Here is a tiny trained network, its code and every weight. The questions are about switching its units off for an input and a class, where a switched-off unit gives its printed mean instead of its output.

import numpy as np


def w(rows, s, z=0):
    codes = np.array(rows[::2]) - 128.0
    scale = np.full(codes.shape[1], s)
    scale[-1] = z or s
    return codes * scale


def f(y):
    return y / 2 * (1 + np.tanh(0.7978845608 * (y + 0.044715 * y**3)))


def log_softmax(a):
    a = a - a.max(-1, keepdims=True)
    return a - np.log(np.exp(a).sum(-1, keepdims=True))


def net(x, mask):
    res = np.array(x, float).reshape(1, 4) / 4 @ E
    y = f(res @ A[0][:, :-1].T + A[0][:, -1])
    res = res + np.where(mask, y, B[0][:, -1]) @ B[0][:, :-1]
    return log_softmax(res[-1] @ U[:, :-1].T + U[:, -1])


A, B = {}, {}
E = w([
[141,9,105,78,133,125],'x0',
[69,71,167,215,46,134],'x1',
[213,122,127,186,156,184],'x2',
[166,90,147,112,59,174],'x3',
],0.014)
A[0] = w([
[107,162,142,169,215,72,160],'neuron 1',
[149,102,162,248,79,127,184],'neuron 2',
[140,50,148,152,78,166,101],'neuron 3',
[136,127,180,139,95,125,158],'neuron 4',
[138,111,137,138,75,137,156],'neuron 5',
[170,197,150,135,113,171,253],'neuron 6',
[123,162,171,133,9,211,138],'neuron 7',
[230,158,88,116,180,167,163],'neuron 8',
[126,32,203,175,112,192,142],'neuron 9',
[65,91,132,151,101,99,55],'neuron 10',
],0.011,0.0057)
B[0] = w([
[38,205,148,217,187,187,209],'neuron 1',
[65,109,74,65,124,208,217],'neuron 2',
[34,201,125,109,106,116,200],'neuron 3',
[103,208,121,177,111,115,157],'neuron 4',
[53,186,211,104,142,118,166],'neuron 5',
[160,96,97,106,244,212,217],'neuron 6',
[75,126,207,235,153,98,204],'neuron 7',
[255,78,26,114,134,211,246],'neuron 8',
[37,218,142,103,132,231,220],'neuron 9',
[171,71,79,100,75,79,185],'neuron 10',
],0.0085,0.014)
U = w([
[130,137,218,201,47,61,96],'0',
[255,100,57,143,168,199,119],'1',
[180,43,134,69,124,44,5],'2',
[35,213,178,205,167,182,185],'3',
[99,182,119,32,62,107,149],'4',
],0.0098,0.0029)

Each question gives the input, the list of numbers given to net, and the class t.
The units are the neurons (one row each of A and B). Each row of codes is followed by its name. A weight is (code - 128) times the scale printed after its matrix; where a second scale follows, it is the last column's (A, B and U).
mask holds one flag per neuron, in row order. A switched-off neuron (its flag False) gives its mean, the last column of its row in B, instead of its output. The means were averaged over made-up inputs and are rounded, as every weight is.
A unit's drop is (log p(t) with every unit on - log p(t) with that unit switched off) / (log p(t) with every unit on - log p(t) with every unit switched off).
The circuit of an input: a set's keep is (log p(t) with only the set's units on - log p(t) with every unit switched off) / (log p(t) with every unit on - log p(t) with every unit switched off). Starting from all 10 units, units are removed one at a time, each time the one whose removal leaves the highest keep (on an exact tie, the one counted first), for as long as the keep stays at least 0.8.
units of the circuit, in order: the units of the circuit, biggest drop first
top k neurons: the k neurons with the biggest drops, biggest first
drop when u is switched off: that unit's drop, to one decimal
input [5,4,8,-5], class 3: units of the circuit, in order	[neuron 9]
input [5,-5,-4,-4], class 2: top 3 neurons	[neuron 9; neuron 6; neuron 8]
input [5,6,-2,-5], class 4: units of the circuit, in order	[neuron 10; neuron 7]
input [4,2,-7,-5], class 2: units of the circuit, in order	[neuron 9; neuron 10]
input [5,-5,-4,0], class 2: units of the circuit, in order	[neuron 6; neuron 9; neuron 1]
input [-1,-2,-6,8], class 0: units of the circuit, in order	[neuron 9; neuron 1; neuron 2; neuron 7]
input [8,1,-2,3], class 4: top 3 neurons	[neuron 1; neuron 7; neuron 6]
input [8,-6,-7,-5], class 2: top 2 neurons	[neuron 9; neuron 3]
input [6,5,-4,2], class 4: top 3 neurons	[neuron 10; neuron 1; neuron 6]
input [-1,1,-7,-2], class 4: drop when neuron 2 is switched off	-0.1
input [5,-2,-4,6], class 4: drop when neuron 2 is switched off	0.0
input [8,-5,-6,-6], class 2: drop when neuron 9 is switched off	1.1
